Here is a tiny trained network, its code and every weight. The questions are about switching its units off for an input and a target symbol, where a switched-off unit gives its printed mean instead of its output.

import numpy as np


def w(rows, s, z=0):
    codes = np.array(rows[::2]) - 128.0
    scale = np.full(codes.shape[1], s)
    scale[-1] = z or s
    return codes * scale


def f(y):
    return np.maximum(y, 0)


def softmax(a):
    e = np.exp(a - a.max(-1, keepdims=True))
    return e / e.sum(-1, keepdims=True)


def log_softmax(a):
    a = a - a.max(-1, keepdims=True)
    return a - np.log(np.exp(a).sum(-1, keepdims=True))


def net(x, mask):
    ids = ['ΓΔΠΩαβηλξτψ'.index(c) for c in x.split()]
    T = len(ids)
    res = E[ids] + P[:T]
    u = 0
    for l in range(3):
        q, k, v = (res @ M[l].T for M in (Q, K, V))
        z = softmax(np.where(np.tri(T) > 0, q @ k.T / 3**0.5, -1e9)) @ v
        res = res + np.where(mask[u], z, O[l][:, -1]) @ O[l][:, :-1]
        u += 1
        y = f(res @ A[l][:, :-1].T + A[l][:, -1])
        res = res + np.where(mask[u : u + 4], y, B[l][:, -1]) @ B[l][:, :-1]
        u += 4
    return log_softmax(res[-1] @ U[:, :-1].T + U[:, -1])


Q, K, V, O, A, B = {}, {}, {}, {}, {}, {}
E = w([
[75,172,38],'Γ',
[89,113,146],'Δ',
[86,128,74],'Π',
[94,226,237],'Ω',
[48,182,123],'α',
[117,109,55],'β',
[148,96,167],'η',
[102,98,164],'λ',
[165,120,117],'ξ',
[248,89,73],'τ',
[58,138,106],'ψ',
],0.014)
P = w([
[66,67,98],'0',
[183,254,95],'1',
[68,81,98],'2',
[64,71,99],'3',
[170,230,127],'4',
[80,105,118],'5',
[62,71,98],'6',
[183,207,157],'7',
[90,115,123],'8',
[61,71,98],'9',
[187,197,189],'10',
[113,135,60],'11',
[62,72,97],'12',
],0.007)
Q[0] = w([
[141,209,97],'0.h1',
[7,100,144],'0.h1',
[151,85,56],'0.h1',
],0.013)
K[0] = w([
[151,174,29],'0.h1',
[216,140,252],'0.h1',
[37,226,140],'0.h1',
],0.011)
V[0] = w([
[45,15,230],'0.h1',
[181,73,178],'0.h1',
[246,121,225],'0.h1',
],0.0012)
O[0] = w([
[3,105,161,206],'0.h1',
[154,73,178,63],'0.h1',
[175,109,178,2],'0.h1',
],0.0023,0.00034)
A[0] = w([
[76,138,117,139],'0.n1',
[119,64,6,68],'0.n2',
[180,130,94,1],'0.n3',
[75,64,119,111],'0.n4',
],0.019,0.0032)
B[0] = w([
[125,69,157,223],'0.n1',
[69,154,2,255],'0.n2',
[85,120,176,156],'0.n3',
[211,69,133,244],'0.n4',
],0.02,0.006)
Q[1] = w([
[4,133,195],'1.h1',
[136,177,33],'1.h1',
[40,91,56],'1.h1',
],0.016)
K[1] = w([
[9,67,186],'1.h1',
[116,188,61],'1.h1',
[43,78,22],'1.h1',
],0.015)
V[1] = w([
[193,232,117],'1.h1',
[255,128,92],'1.h1',
[79,121,142],'1.h1',
],0.004)
O[1] = w([
[1,234,25,2],'1.h1',
[79,183,183,141],'1.h1',
[156,99,112,131],'1.h1',
],0.0033,0.0051)
A[1] = w([
[43,185,105,203],'1.n1',
[134,145,249,63],'1.n2',
[218,156,114,44],'1.n3',
[81,79,116,3],'1.n4',
],0.014,0.0052)
B[1] = w([
[255,109,193,254],'1.n1',
[69,160,44,189],'1.n2',
[183,224,186,139],'1.n3',
[93,18,129,214],'1.n4',
],0.013,0.0093)
Q[2] = w([
[149,173,99],'2.h1',
[141,119,188],'2.h1',
[157,247,88],'2.h1',
],0.014)
K[2] = w([
[135,209,85],'2.h1',
[218,133,176],'2.h1',
[154,254,8],'2.h1',
],0.008)
V[2] = w([
[147,113,134],'2.h1',
[111,159,109],'2.h1',
[183,3,196],'2.h1',
],0.0043)
O[2] = w([
[137,115,127,146],'2.h1',
[99,130,132,97],'2.h1',
[252,127,118,251],'2.h1',
],0.0041,0.015)
A[2] = w([
[46,72,140,153],'2.n1',
[112,117,246,253],'2.n2',
[95,182,211,116],'2.n3',
[202,187,28,202],'2.n4',
],0.013,0.0061)
B[2] = w([
[98,132,197,168],'2.n1',
[120,252,170,163],'2.n2',
[192,55,118,138],'2.n3',
[83,165,124,253],'2.n4',
],0.021,0.015)
U = w([
[177,80,80,9],'Γ',
[199,63,165,133],'Δ',
[53,88,111,101],'Π',
[20,157,157,227],'Ω',
[126,124,233,61],'α',
[78,146,46,2],'β',
[134,255,146,191],'η',
[239,139,188,164],'λ',
[42,217,90,191],'ξ',
[199,148,87,166],'τ',
[102,67,183,35],'ψ',
],0.009,0.0059)

Each question gives the input, a string of symbols that net reads in full, and the target symbol t.
The units are the heads (3 rows each of Q, K, V and O) and the neurons (one row each of A and B). Each row of codes is followed by its name. A weight is (code - 128) times the scale printed after its matrix; where a second scale follows, it is the last column's (O, A, B and U).
mask holds one flag per unit, layer by layer, with each layer's heads first. A switched-off unit (its flag False) gives its mean, the last column of its rows in O or B, instead of its output. The means were averaged over made-up inputs and are rounded, as every weight is.
A unit's drop is (log p(t) with every unit on - log p(t) with that unit switched off) / (log p(t) with every unit on - log p(t) with every unit switched off).
The circuit of an input: a set's keep is (log p(t) with only the set's units on - log p(t) with every unit switched off) / (log p(t) with every unit on - log p(t) with every unit switched off). Starting from the 12 units with the biggest drops (on a tie, the unit counted first), units are removed one at a time, each time the one whose removal leaves the highest keep (on an exact tie, the one counted first), for as long as the keep stays at least 0.8.
units of the circuit, in order: the units of the circuit, biggest drop first
unit that matters most: the unit with the biggest drop
top k neurons: the k neurons with the biggest drops, biggest first
top k neurons in layer l: the k neurons of layer l with the biggest drops, biggest first
input λ α η λ β τ ξ β, target ξ: top 3 neurons in layer 0 => [0.n3, 0.n2, 0.n1]
input ψ η β η Δ, target η: unit that matters most => 0.n1
input Γ τ λ ξ ξ η Δ η ξ η λ η λ, target λ: top 2 neurons => [0.n2, 2.n4]
input Δ Π η β Δ Δ τ τ Γ λ λ, target ξ: units of the circuit, in order => [1.n2, 0.n2, 1.n1]
input ψ β λ λ Ω Γ Ω λ, target Ω: units of the circuit, in order => [1.n1, 0.n2, 0.n4]
input η Ω λ λ, target λ: top 4 neurons => [0.n2, 0.n4, 2.n4, 2.n2]
input ψ λ λ ψ Δ α η η, target ξ: units of the circuit, in order => [1.n1, 1.n2, 0.n2]
input λ τ Δ η ψ, target η: top 2 neurons in layer 1 => [1.n4, 1.n2]
input Δ η α λ Δ, target ξ: units of the circuit, in order => [1.n1, 0.n2, 1.n2, 0.n4]
input λ ψ β Δ Γ λ Ω Ω ξ, target ξ: top 3 neurons => [1.n4, 1.n1, 0.n1]
input Ω Δ τ λ Δ ψ η λ Δ Δ η, target ξ: units of the circuit, in order => [1.n2, 1.n1, 0.n2]
input Δ λ Δ λ Γ Δ Δ Ω η Δ λ, target Ω: units of the circuit, in order => [0.n2, 1.n1, 0.n4]
input λ β β η Δ α Δ Δ λ η Δ, target Ω: units of the circuit, in order => [0.n2, 1.n1, 0.n4]
input β Π Γ ψ Γ η Π, target Π: units of the circuit, in order => [0.n4, 1.n4, 0.n2, 2.n1]
input Γ λ Π τ Ω η τ Δ, target η: top neuron => [0.n1]
input ξ λ β η ξ ψ η, target η: top 3 neurons => [0.n2, 0.n1, 2.n2]
input Ω λ ψ α η Ω Γ Π Ω α, target α: top 2 neurons => [1.n1, 0.n1]
input Π Γ ξ Δ η η Δ λ Δ, target λ: top 2 neurons in layer 0 => [0.n2, 0.n3]
input α Γ λ Ω τ λ λ Δ ξ Γ β λ ψ, target ψ: top 4 neurons => [2.n1, 0.n1, 1.n1, 1.n4]
input λ Π Π τ ψ η Π, target Π: top 3 neurons => [1.n4, 0.n4, 0.n2]
input Π λ λ Ω Π Δ Δ Π τ λ Δ, target Ω: units of the circuit, in order => [1.n1]
